Below is a small trained network, with its code and all its weights. Each question gives an input and a target symbol and asks what happens when units are switched off, that is, made to give their printed mean instead of their output.

import numpy as np


def w(rows, s, z=0):
    codes = np.array(rows[::2]) - 128.0
    scale = np.full(codes.shape[1], s)
    scale[-1] = z or s
    return codes * scale


def f(y):
    return y / 2 * (1 + np.tanh(0.7978845608 * (y + 0.044715 * y**3)))


def softmax(a):
    e = np.exp(a - a.max(-1, keepdims=True))
    return e / e.sum(-1, keepdims=True)


def log_softmax(a):
    a = a - a.max(-1, keepdims=True)
    return a - np.log(np.exp(a).sum(-1, keepdims=True))


def net(x, mask):
    ids = ['αβγδεζηθλξπστφψω'.index(c) for c in x.split()]
    T = len(ids)
    res = E[ids] + P[:T]
    r = res
    for j in range(2):
        rows = slice(2 * j, 2 * j + 2)
        q, k, v = (r @ M[0][rows].T for M in (Q, K, V))
        z = softmax(np.where(np.tri(T) > 0, q @ k.T / 2**0.5, -1e9)) @ v
        o = O[0][rows]
        res = res + np.where(mask[j], z, o[:, -1]) @ o[:, :-1]
    y = f(res @ A[0][:, :-1].T + A[0][:, -1])
    res = res + np.where(mask[2:14], y, B[0][:, -1]) @ B[0][:, :-1]
    return log_softmax(res[-1] @ U[:, :-1].T + U[:, -1])


Q, K, V, O, A, B = {}, {}, {}, {}, {}, {}
E = w([
[155,111,140,167],'α',
[178,99,142,175],'β',
[2,75,140,162],'γ',
[92,220,128,82],'δ',
[146,172,32,152],'ε',
[212,204,167,97],'ζ',
[34,157,89,125],'η',
[131,157,94,123],'θ',
[105,163,139,162],'λ',
[173,160,147,157],'ξ',
[222,126,191,123],'π',
[91,99,141,198],'σ',
[130,117,136,187],'τ',
[137,140,156,152],'φ',
[114,105,223,148],'ψ',
[130,180,112,175],'ω',
],0.0092)
P = w([
[126,125,136,112],'0',
[156,124,94,251],'1',
[88,203,195,107],'2',
[123,79,104,60],'3',
[180,137,80,240],'4',
[84,210,186,103],'5',
],0.015)
Q[0] = w([
[123,137,132,80],'h1',
[146,130,149,192],'h1',
[161,93,103,131],'h2',
[152,112,127,3],'h2',
],0.022)
K[0] = w([
[123,201,130,181],'h1',
[142,92,81,66],'h1',
[157,36,239,155],'h2',
[110,187,240,254],'h2',
],0.0094)
V[0] = w([
[252,86,93,171],'h1',
[73,40,93,203],'h1',
[155,161,80,120],'h2',
[187,71,185,131],'h2',
],0.014)
O[0] = w([
[191,108,227,185,43],'h1',
[4,55,147,222,42],'h1',
[135,214,138,174,5],'h2',
[166,59,202,104,205],'h2',
],0.013,0.0014)
A[0] = w([
[162,175,145,62,205],'n1',
[91,207,115,144,131],'n2',
[136,192,150,91,109],'n3',
[95,101,62,108,79],'n4',
[86,175,135,12,146],'n5',
[165,121,113,61,39],'n6',
[89,92,126,115,242],'n7',
[138,173,130,242,69],'n8',
[91,112,198,80,149],'n9',
[79,94,195,71,117],'n10',
[47,179,197,85,1],'n11',
[161,84,56,148,168],'n12',
],0.011,0.0081)
B[0] = w([
[65,177,127,139,254],'n1',
[100,60,104,89,214],'n2',
[56,133,178,129,197],'n3',
[153,113,209,93,145],'n4',
[167,76,201,185,242],'n5',
[114,47,106,108,140],'n6',
[151,134,59,153,227],'n7',
[86,56,199,2,178],'n8',
[159,150,101,97,195],'n9',
[193,140,118,66,187],'n10',
[199,99,99,206,168],'n11',
[115,199,116,133,184],'n12',
],0.0097,0.0081)
U = w([
[147,55,193,150,42],'α',
[124,116,159,128,105],'β',
[86,143,110,70,89],'γ',
[105,202,78,93,160],'δ',
[75,105,90,165,135],'ε',
[140,153,137,116,153],'ζ',
[130,147,152,68,132],'η',
[98,110,103,101,112],'θ',
[180,139,64,254,254],'λ',
[160,95,105,16,150],'ξ',
[52,111,173,25,34],'π',
[64,128,157,204,156],'σ',
[155,227,161,115,150],'τ',
[248,129,171,198,51],'φ',
[96,103,152,136,154],'ψ',
[123,183,210,141,118],'ω',
],0.0088,0.0059)

Each question gives the input, a string of symbols that net reads in full, and the target symbol t.
The units are the heads (2 rows each of Q, K, V and O) and the neurons (one row each of A and B). Each row of codes is followed by its name. A weight is (code - 128) times the scale printed after its matrix; where a second scale follows, it is the last column's (O, A, B and U).
mask holds one flag per unit, heads first, then neurons. A switched-off unit (its flag False) gives its mean, the last column of its rows in O or B, instead of its output. The means were averaged over made-up inputs and are rounded, as every weight is.
A unit's drop is (log p(t) with every unit on - log p(t) with that unit switched off) / (log p(t) with every unit on - log p(t) with every unit switched off).
The circuit of an input: a set's keep is (log p(t) with only the set's units on - log p(t) with every unit switched off) / (log p(t) with every unit on - log p(t) with every unit switched off). Starting from the 12 units with the biggest drops (on a tie, the unit counted first), units are removed one at a time, each time the one whose removal leaves the highest keep (on an exact tie, the one counted first), for as long as the keep stays at least 0.8.
units of the circuit, in order: the units of the circuit, biggest drop first
unit that matters most: the unit with the biggest drop
top k neurons: the k neurons with the biggest drops, biggest first
which heads matter: for each layer, one digit per head in row order, 1 if its drop is at least 0.15 and else 0, layers parted by /
input ψ τ θ ε ψ, target π: units of the circuit, in order	(n8 h2)
input ζ ζ ψ ζ α, target τ: which heads matter	10
input β ψ ψ ψ δ λ, target σ: unit that matters most	h2
input ψ σ λ β φ, target α: top 2 neurons	(n8 n1)
input τ ζ β ε τ, target π: which heads matter	01
input ψ γ ψ φ ψ ψ, target λ: which heads matter	10
input δ τ γ σ δ φ, target σ: which heads matter	01
input β α ε, target π: units of the circuit, in order	(h2 n8 h1 n2)
input α ψ ζ, target ω: top 3 neurons	(n5 n3 n1)
input ψ ψ α ψ δ ψ, target σ: which heads matter	01
input λ ε τ, target π: units of the circuit, in order	(h2 n8 n2 h1)
input τ τ ψ β β, target α: units of the circuit, in order	(h1 n8)
input ψ η ψ γ, target ξ: units of the circuit, in order	(n10 h2 n1)
input λ τ λ ζ β, target τ: unit that matters most	h1
input β π ζ τ β δ, target σ: units of the circuit, in order	(n5 h2 n3 n10)
input ε β σ, target π: top 4 neurons	(n8 n2 n5 n7)
input τ δ ψ δ ψ, target δ: units of the circuit, in order	(h1 h2)
input ψ ψ ψ, target φ: top 2 neurons	(n11 n5)
input τ ξ π γ θ, target ε: which heads matter	10
input τ ψ ξ γ, target ξ: unit that matters most	n10
